Below is a small trained network, with its code and all its weights. Each question gives an input and a class and asks what happens when units are switched off, that is, made to give their printed mean instead of their output.

import numpy as np


def w(rows, s, z=0):
    codes = np.array(rows[::2]) - 128.0
    scale = np.full(codes.shape[1], s)
    scale[-1] = z or s
    return codes * scale


def norm(h):
    return h / np.sqrt((h * h).mean(-1, keepdims=True) + 1e-5)


def f(y):
    return y / 2 * (1 + np.tanh(0.7978845608 * (y + 0.044715 * y**3)))


def log_softmax(a):
    a = a - a.max(-1, keepdims=True)
    return a - np.log(np.exp(a).sum(-1, keepdims=True))


def net(x, mask):
    res = np.array(x, float).reshape(1, 6) / 4 @ E
    u = 0
    for l in range(2):
        y = f(norm(res) @ A[l][:, :-1].T + A[l][:, -1])
        res = res + np.where(mask[u : u + 7], y, B[l][:, -1]) @ B[l][:, :-1]
        u += 7
    return log_softmax(norm(res)[-1] @ U[:, :-1].T + U[:, -1])


A, B = {}, {}
E = w([
[136,42,179,65,15,78,125,88,166,171],'x0',
[147,161,148,74,204,171,102,37,160,171],'x1',
[125,103,160,116,137,170,132,135,105,113],'x2',
[23,111,160,108,128,157,242,116,254,129],'x3',
[149,149,176,108,148,113,118,181,162,127],'x4',
[89,45,107,196,145,130,31,132,192,129],'x5',
],0.0082)
A[0] = w([
[190,167,146,60,176,154,16,14,127,190,4],'0.n1',
[203,155,136,87,139,107,20,75,43,130,17],'0.n2',
[215,95,169,77,31,107,81,72,116,150,59],'0.n3',
[146,134,115,159,37,139,116,196,83,155,36],'0.n4',
[159,72,98,121,136,143,9,138,157,134,40],'0.n5',
[205,176,124,74,80,124,152,126,53,140,31],'0.n6',
[183,159,120,66,109,142,160,106,108,133,34],'0.n7',
],0.012,0.0029)
B[0] = w([
[184,69,127,91,194,122,162,83,128,3,255],'0.n1',
[202,140,101,163,90,172,113,156,154,200,246],'0.n2',
[14,107,90,14,134,134,87,178,117,176,230],'0.n3',
[176,89,131,118,159,106,127,148,122,82,178],'0.n4',
[96,179,176,201,102,81,123,90,103,151,204],'0.n5',
[101,170,167,187,98,99,133,101,105,136,214],'0.n6',
[114,150,176,177,141,85,130,89,124,122,178],'0.n7',
],0.016,0.0096)
A[1] = w([
[143,216,142,72,110,117,173,121,38,149,72],'1.n1',
[201,122,112,90,110,128,47,159,50,152,20],'1.n2',
[159,189,78,169,196,137,76,162,48,98,75],'1.n3',
[124,198,84,126,200,179,131,144,109,131,3],'1.n4',
[97,102,132,184,158,134,8,94,137,128,17],'1.n5',
[107,152,123,91,115,176,199,97,194,138,113],'1.n6',
[148,92,92,147,75,66,121,233,52,57,80],'1.n7',
],0.017,0.0025)
B[1] = w([
[84,99,189,206,120,59,88,122,100,68,214],'1.n1',
[132,166,88,194,117,197,196,177,205,147,230],'1.n2',
[9,90,103,32,86,126,103,186,148,198,255],'1.n3',
[82,62,143,24,77,91,121,110,141,151,185],'1.n4',
[125,176,204,164,93,73,167,129,58,92,217],'1.n5',
[233,166,63,189,130,183,98,170,114,161,231],'1.n6',
[218,116,123,74,225,166,140,8,140,63,245],'1.n7',
],0.012,0.009)
U = w([
[196,151,92,179,112,190,160,169,143,191,242],'0',
[183,95,111,62,211,139,174,88,108,64,85],'1',
[92,153,200,186,105,66,149,117,63,126,133],'2',
[50,98,98,2,103,127,141,181,111,193,8],'3',
],0.015,0.0011)

Each question gives the input, the list of numbers given to net, and the class t.
The units are the neurons (one row each of A and B). Each row of codes is followed by its name. A weight is (code - 128) times the scale printed after its matrix; where a second scale follows, it is the last column's (A, B and U).
mask holds one flag per neuron, layer by layer. A switched-off neuron (its flag False) gives its mean, the last column of its row in B, instead of its output. The means were averaged over made-up inputs and are rounded, as every weight is.
A unit's drop is (log p(t) with every unit on - log p(t) with that unit switched off) / (log p(t) with every unit on - log p(t) with every unit switched off).
The circuit of an input: a set's keep is (log p(t) with only the set's units on - log p(t) with every unit switched off) / (log p(t) with every unit on - log p(t) with every unit switched off). Starting from the 12 units with the biggest drops (on a tie, the unit counted first), units are removed one at a time, each time the one whose removal leaves the highest keep (on an exact tie, the one counted first), for as long as the keep stays at least 0.8.
circuit, biggest first: the units of the circuit, biggest drop first
unit that matters most: the unit with the biggest drop
top k neurons: the k neurons with the biggest drops, biggest first
top k neurons in layer l: the k neurons of layer l with the biggest drops, biggest first
drop of u: that unit's drop, to one decimal
input [-2,-4,-6,-3,8,3], class 1: circuit, biggest first : [1.n7]
input [-7,-3,5,-2,7,-8], class 2: top 3 neurons : [1.n1; 0.n6; 0.n3]
input [-4,-4,-2,7,2,5], class 0: top 3 neurons : [0.n1; 0.n3; 0.n5]
input [5,-5,0,-8,7,8], class 0: top 3 neurons : [1.n2; 0.n2; 0.n6]
input [2,7,8,-7,0,-7], class 0: top 2 neurons in layer 1 : [1.n2; 1.n7]
input [-5,4,0,-2,-8,6], class 2: top 2 neurons : [0.n5; 1.n5]
input [-4,4,0,6,-7,-6], class 0: top 4 neurons : [1.n6; 0.n5; 0.n6; 0.n1]
input [5,5,5,6,-2,5], class 0: top 2 neurons : [1.n6; 0.n1]
input [7,4,4,-6,6,-6], class 3: top 3 neurons : [0.n3; 0.n5; 1.n5]
input [-1,-8,5,-7,4,4], class 1: top 2 neurons : [1.n7; 0.n4]
input [3,0,7,-2,-3,-3], class 2: top 3 neurons : [0.n6; 0.n7; 1.n1]
input [8,-7,-4,-8,-1,-1], class 0: top 4 neurons : [0.n2; 1.n2; 0.n1; 1.n3]
input [-7,-5,3,-1,8,4], class 3: top 2 neurons : [1.n3; 0.n1]
input [6,-2,2,8,-6,-6], class 0: circuit, biggest first : [1.n6]
input [-6,-6,2,-3,8,-4], class 1: top 3 neurons in layer 0 : [0.n4; 0.n3; 0.n2]
input [5,-8,-8,7,7,4], class 1: top 3 neurons : [0.n2; 0.n3; 1.n7]
input [4,-4,1,2,-8,-4], class 1: top 4 neurons : [0.n4; 1.n7; 0.n5; 1.n3]
input [1,-4,-3,-3,-2,-2], class 1: top 2 neurons : [0.n4; 1.n7]
input [4,2,0,1,-2,-4], class 2: top 4 neurons : [0.n6; 0.n7; 1.n3; 1.n1]
input [-8,-2,8,-4,-6,-2], class 3: unit that matters most : 1.n3
input [5,1,4,1,-1,-6], class 2: top 3 neurons in layer 1 : [1.n1; 1.n3; 1.n4]
input [-8,5,5,7,-3,5], class 3: top 2 neurons in layer 0 : [0.n1; 0.n5]
input [-7,-8,-7,7,-6,-3], class 1: top 4 neurons in layer 1 : [1.n7; 1.n2; 1.n4; 1.n3]
input [-1,-7,0,-5,-3,-6], class 1: top 2 neurons in layer 0 : [0.n4; 0.n5]
input [2,7,3,8,2,-5], class 0: drop of 1.n6 : 0.8
input [0,-5,8,-5,6,-4], class 0: drop of 1.n2 : 2.8
input [-5,-7,6,2,-1,4], class 1: drop of 1.n7 : 3.3
input [-5,-8,3,4,-7,1], class 1: unit that matters most : 1.n7
input [-7,-2,2,4,8,-8], class 2: drop of 0.n3 : 0.1
